[[69, 45, 40, 59, 88, 69, 63, 48, 46, 75, 14, 81],
 [75, 51, 29, 63, 83, 74, 46, 47, 42, 69, 24, 78]]
The 2nd entry on the diagonal from the top-right corner is 24
Which number is the entry in the bottom-right corner?
Answer: 78
Which number is the entry just left of 45?
Answer: 69
Which number is the entry directly above 24?
Answer: 14
Which number is the third entry in reading order?
Answer: 40
Which number is the fourth-last entry, reading row by row?
Answer: 42
Which number is the entry just right of the smallest entry?
Answer: 81
Which number is the entry just left of the smallest entry?
Answer: 75
The 3rd entry from the end, reading row by row: 69
Which number is the fifth entry, reading row by row?
Answer: 88
Which number is the entry just left of the largest entry?
Answer: 59

Questions about the table below.
1) Report the last entry, reading row by row.
2) Report the entry directly below the smallest entry.
3) Report the minimum.
4) Report the entry just left of the smallest entry.
5) Report the third entry from the end, reading row by row.
6) Report the entry in the top-left corner.
7) Report the bottom entry of the column that holds the smallest entry.
8) Report the second smallest entry.
-52	33	37	-59	-56	-58	-13	-57	-41	-60	-53	28	-33	-49
50	-58	-60	29	26	43	-40	62	-3	62	61	-60	0	-19
-3	-46	-52	12	46	45	-3	32	35	9	61	-54	33	6
-51	60	57	5	-29	36	55	-56	53	-58	-59	57	61	-18
-51	-21	-14	-59	62	-60	-55	7	-64	-5	38	58	-58	58
-50	8	32	-57	56	-53	-61	28	-53	18	51	52	-51	60
-2	-55	-60	-27	-11	-63	-54	61	-60	56	36	-54	-55	-22
50	-22	1	50	23	31	-49	55	-40	57	52	15	-37	3
60	32	22	53	-47	56	54	-36	59	9	-41	-32	61	-54
-10	44	52	-58	56	-57	-7	59	-46	22	60	64	-48	55
42	-54	-55	-12	-58	-42	-59	-15	-54	46	-53	-58	-58	-56
-36	-1	13	-58	39	-58	-50	55	-57	25	49	60	-55	57
1) 57
2) -53
3) -64
4) 7
5) 60
6) -52
7) -57
8) -63

arr =
array([[6175, 3307, 9366, 4120, 5342, 4632, 5717, 7410, 6800, 3864, 5531,
        5490, 4313, 7178, 6148, 4471],
       [5746, 8348, 6087, 6042, 6578, 7836, 4352, 2604, 6103, 4636, 4923,
        5938, 7611, 5416, 3715, 3920],
       [6742, 3900, 3654, 6476, 6752, 1639, 6212, 5332, 6399, 7396, 4331,
        6358, 6282, 5047, 7620, 6480],
       [5772, 8405, 6117, 6035, 6484, 7818, 4176, 2744, 6053, 4573, 4972,
        5876, 7571, 5662, 3629, 3793],
       [4688, 8196, 5254, 5282, 5911, 7033, 5159, 7815, 4908, 2784, 6135,
        7144, 5706, 7696, 2711, 5933],
       [8659, 5037, 9661, 5060, 3542, 6265, 5476, 6311, 7382, 3736, 5651,
        5806, 4141, 6106, 5495, 5681],
       [5612, 8817, 6198, 6004, 6433, 7535, 3657, 3699, 5593, 4289, 5206,
        5651, 7212, 6677, 3481, 3519],
       [6398, 7469, 7268, 3439, 3460, 8652, 7050, 5708, 5514, 4743, 7159,
        9090, 4752, 6586, 6098, 6828],
       [7719, 4897, 8186, 6145, 6850, 5306, 9199, 7334, 6376, 7549, 8373,
        5741, 7836, 7562, 7642, 6914],
       [5640, 7854, 5695, 5980, 6696, 8132, 4886, 2333, 6547, 4741, 4782,
        6331, 7925, 4163, 4114, 4689],
       [6377, 7388, 7277, 3511, 3455, 8614, 7051, 5680, 5486, 4743, 7192,
        9065, 4744, 6533, 6158, 6817],
       [3775, 6774, 2110, 6289, 7286, 7725, 4188, 6104, 7256, 7390, 6685,
        5694, 4761, 3705, 5780, 6263],
       [5633, 7863, 5723, 6037, 6705, 8114, 4846, 2343, 6520, 4717, 4792,
        6326, 7928, 4225, 4102, 4620],
       [8089, 4767, 7663, 6262, 6489, 5521, 9131, 7112, 6510, 7787, 8469,
        5262, 7698, 7686, 7735, 6657],
       [8804, 6114, 9528, 5134, 2982, 7190, 5583, 6125, 7022, 4059, 5987,
        6549, 4437, 5880, 6018, 6283]])
The entry just left of 4792? 4717
The minimum -> 1639
The entry just left of 7818? 6484
The entry just left of 7686? 7698
The entry just left of 6326: 4792
The entry just right of 8659: 5037
The entry just left of 2982? 5134

Questions about the array below. Indices start at 1.
1) What is the entry in the top-right corner?
2) What is the bottom-right entry?
3) What is the top-left entry?
4) What is the entry directly above the largest entry?
5) What is the entry just left of the largest entry?
6) What is the entry at row 3, column 1?
7) What is the top entry of the column that holds the smallest entry?
8) What is the bottom-left entry?
-0.02,-0.02,0.00,0.04,-0.02,0.00,0.03,-0.10,-0.12,0.00,0.00
-0.03,-0.03,0.12,-0.05,-0.06,-0.01,0.01,-0.03,-0.04,-0.02,0.04
-0.02,0.01,-0.14,-0.08,-0.02,-0.01,-0.11,-0.06,-0.03,-0.03,-0.03
0.00,0.18,-0.07,-0.08,-0.02,-0.06,0.00,0.00,-0.09,-0.05,-0.11
0.01,-0.05,0.03,0.01,-0.05,-0.06,0.03,-0.04,-0.05,-0.04,0.01
-0.05,0.10,0.00,0.03,-0.02,-0.07,0.03,-0.06,-0.04,-0.08,-0.24
0.00,-0.21,0.06,-0.03,-0.04,-0.03,0.03,-0.09,-0.06,-0.06,0.07
-0.02,-0.30,-0.05,-0.01,-0.04,0.00,-0.04,-0.09,-0.14,-0.12,-0.20
-0.03,0.01,-0.03,-0.01,-0.05,-0.05,0.14,-0.05,-0.13,-0.04,-0.08
-0.06,-0.21,-0.03,-0.09,-0.07,-0.04,-0.05,-0.06,-0.06,-0.05,0.03
-0.01,0.02,-0.08,-0.11,0.00,-0.06,-0.06,-0.01,-0.03,-0.07,-0.12
0.01,-0.01,-0.04,-0.02,-0.05,-0.06,-0.02,0.05,-0.07,0.00,0.07
0.01,0.09,-0.06,-0.01,0.04,-0.03,0.05,0.01,-0.05,0.06,-0.23
-0.04,-0.11,-0.05,-0.07,-0.01,-0.01,-0.01,-0.13,-0.12,-0.03,-0.05
-0.04,-0.03,0.03,-0.10,-0.01,0.00,-0.11,-0.03,-0.08,0.03,0.19
-0.01,0.04,0.06,0.01,-0.10,0.00,-0.04,-0.01,-0.13,-0.01,-0.06
1) 0.00
2) -0.06
3) -0.02
4) -0.05
5) 0.03
6) -0.02
7) -0.02
8) -0.01

-32	-28	-2	58	-26	-42	-50	38	46	-44	21	-37	-2	-11
The second smallest entry is -44
Read off the last entry.
A: -11
The second entry from the left is -28
Read off the first entry from the left.
A: -32
The maximum is 58
The 3rd entry from the left -> -2

Read these off the table that follows. Indices start at 1.
1) Report the entry in the bottom-left corner.
2) Report the entry in row 1 and column 2.
3) Report the entry in the top-right corner.
4) Report the entry in row 1 and column 1.
5) Report the entry just left of -16.
6) Report the entry in row 1 and column 3.
-20	-21	36	58	14	7	-41	62
16	-29	-16	-27	30	24	16	-43
1) 16
2) -21
3) 62
4) -20
5) -29
6) 36

Questions about the grid below.
1) Give the third entry from the end, reading row by row.
2) Give the 1st entry on the diagonal from the top-right corner.
3) Give the entry just right of the smallest entry.
4) Give the entry in the top-left corner.
5) Give the 5th entry in reading order.
6) Give the entry directly below 61.
7) Give the last entry of the largest entry's row.
8) Give the bottom-right entry.
[[ 52 -14  48 -57  54  51 -32  42]
 [ 52  21  56 -55  55  35  14 -47]
 [-40  13 -59  55  12  43  56 -44]
 [-34  34  56  53  54  36 -53 -52]
 [-20  10  61  55 -18 -43 -51  -4]
 [  7  23  45 -55 -58  -8 -53  53]]
1) -8
2) 42
3) 55
4) 52
5) 54
6) 45
7) -4
8) 53
